Below are the code and all the weights of a small trained network. Each question names an input and a class and asks about switching units off, where a switched-off unit gives its printed mean instead of its output.

import numpy as np


def w(rows, s, z=0):
    codes = np.array(rows[::2]) - 128.0
    scale = np.full(codes.shape[1], s)
    scale[-1] = z or s
    return codes * scale


def norm(h):
    return h / np.sqrt((h * h).mean(-1, keepdims=True) + 1e-5)


def f(y):
    return np.maximum(y, 0)


def log_softmax(a):
    a = a - a.max(-1, keepdims=True)
    return a - np.log(np.exp(a).sum(-1, keepdims=True))


def net(x, mask):
    res = np.array(x, float).reshape(1, 3) / 4 @ E
    u = 0
    for l in range(2):
        y = f(norm(res) @ A[l][:, :-1].T + A[l][:, -1])
        res = res + np.where(mask[u : u + 10], y, B[l][:, -1]) @ B[l][:, :-1]
        u += 10
    return log_softmax(norm(res)[-1] @ U[:, :-1].T + U[:, -1])


A, B = {}, {}
E = w([
[131,157,183,101,201,72],'x0',
[234,139,80,127,122,128],'x1',
[165,108,254,106,175,236],'x2',
],0.0073)
A[0] = w([
[169,111,129,162,128,180,50],'0.n1',
[216,147,102,146,130,92,103],'0.n2',
[130,112,142,81,113,176,97],'0.n3',
[131,86,164,113,153,173,138],'0.n4',
[123,101,129,88,163,180,104],'0.n5',
[183,180,140,140,128,174,3],'0.n6',
[225,103,161,160,136,136,59],'0.n7',
[188,128,166,142,95,176,88],'0.n8',
[71,105,125,86,114,11,143],'0.n9',
[103,208,128,146,119,138,131],'0.n10',
],0.011,0.004)
B[0] = w([
[70,128,103,84,107,97,165],'0.n1',
[174,88,201,168,153,79,186],'0.n2',
[114,126,146,105,135,83,169],'0.n3',
[213,60,136,137,106,81,203],'0.n4',
[146,67,105,91,160,45,175],'0.n5',
[2,138,83,65,79,157,155],'0.n6',
[48,76,144,146,16,162,180],'0.n7',
[76,103,121,75,92,110,189],'0.n8',
[128,145,164,119,129,170,255],'0.n9',
[170,157,84,106,115,172,150],'0.n10',
],0.0091,0.0078)
A[1] = w([
[111,145,115,144,61,193,141],'1.n1',
[109,170,88,193,162,213,114],'1.n2',
[145,37,126,148,104,150,223],'1.n3',
[41,118,124,198,70,156,60],'1.n4',
[72,152,97,188,151,195,85],'1.n5',
[179,38,206,82,152,2,253],'1.n6',
[153,149,126,106,255,76,131],'1.n7',
[65,219,118,113,242,132,98],'1.n8',
[117,183,97,145,125,115,226],'1.n9',
[48,224,180,139,182,110,5],'1.n10',
],0.0099,0.0014)
B[1] = w([
[106,104,202,120,181,79,159],'1.n1',
[76,154,185,123,213,88,140],'1.n2',
[167,104,73,155,94,115,180],'1.n3',
[197,215,136,134,220,191,171],'1.n4',
[124,208,164,139,157,83,146],'1.n5',
[179,200,65,231,206,152,255],'1.n6',
[33,163,254,32,138,169,159],'1.n7',
[99,50,33,70,68,152,158],'1.n8',
[128,58,223,148,125,170,149],'1.n9',
[156,100,104,110,47,89,168],'1.n10',
],0.0084,0.014)
U = w([
[128,219,227,156,240,134,193],'0',
[205,53,60,231,126,161,2],'1',
[48,36,154,2,9,166,201],'2',
],0.0091,0.00095)

Each question gives the input, the list of numbers given to net, and the class t.
The units are the neurons (one row each of A and B). Each row of codes is followed by its name. A weight is (code - 128) times the scale printed after its matrix; where a second scale follows, it is the last column's (A, B and U).
mask holds one flag per neuron, layer by layer. A switched-off neuron (its flag False) gives its mean, the last column of its row in B, instead of its output. The means were averaged over made-up inputs and are rounded, as every weight is.
A unit's drop is (log p(t) with every unit on - log p(t) with that unit switched off) / (log p(t) with every unit on - log p(t) with every unit switched off).
The circuit of an input: a set's keep is (log p(t) with only the set's units on - log p(t) with every unit switched off) / (log p(t) with every unit on - log p(t) with every unit switched off). Starting from the 12 units with the biggest drops (on a tie, the unit counted first), units are removed one at a time, each time the one whose removal leaves the highest keep (on an exact tie, the one counted first), for as long as the keep stays at least 0.8.
units of the circuit, in order: the units of the circuit, biggest drop first
unit that matters most: the unit with the biggest drop
top k neurons: the k neurons with the biggest drops, biggest first
top k neurons in layer l: the k neurons of layer l with the biggest drops, biggest first
drop when u is switched off: that unit's drop, to one decimal
input [-4,6,2], class 2: unit that matters most	0.n6
input [3,4,-5], class 0: top 3 neurons	1.n7, 0.n7, 0.n4
input [2,0,0], class 2: top 3 neurons in layer 1	1.n6, 1.n4, 1.n8
input [-3,7,3], class 2: units of the circuit, in order	0.n6, 1.n6
input [2,-6,-8], class 2: top 4 neurons	1.n6, 1.n8, 0.n7, 1.n10
input [2,0,-4], class 2: top 2 neurons	0.n4, 0.n9
input [-1,-8,-8], class 0: units of the circuit, in order	1.n4, 0.n9
input [0,1,4], class 2: top 2 neurons in layer 0	0.n7, 0.n8
input [5,0,-6], class 2: top 2 neurons	0.n4, 0.n9
input [0,8,3], class 2: top 4 neurons	0.n7, 0.n6, 0.n8, 0.n1
input [8,2,8], class 1: top 2 neurons	0.n7, 0.n4
input [-1,0,0], class 0: top 4 neurons	0.n4, 0.n5, 0.n2, 1.n3
input [1,2,-7], class 0: top 2 neurons	0.n2, 0.n7
input [-3,1,8], class 2: units of the circuit, in order	0.n8
input [3,4,-6], class 0: top 3 neurons	1.n7, 0.n7, 0.n4
input [1,0,-6], class 2: top 2 neurons	0.n5, 0.n4
input [1,2,4], class 1: top 2 neurons in layer 0	0.n4, 0.n5
input [1,2,3], class 1: top 3 neurons	0.n4, 1.n7, 0.n5
input [-6,-1,-6], class 0: top 2 neurons	0.n4, 0.n5
input [7,5,5], class 1: top neuron in layer 0	0.n7
input [3,4,6], class 1: top 2 neurons	0.n4, 1.n6
input [3,4,5], class 1: top 2 neurons	1.n6, 0.n4
input [5,7,5], class 1: top 2 neurons	0.n7, 1.n6
input [-1,-7,4], class 1: drop when 0.n7 is switched off	-0.1
input [-2,-4,-6], class 0: drop when 0.n8 is switched off	0.0
input [-1,0,-2], class 0: drop when 0.n5 is switched off	0.6
input [5,6,2], class 1: unit that matters most	0.n7
input [4,3,8], class 1: drop when 0.n7 is switched off	0.2
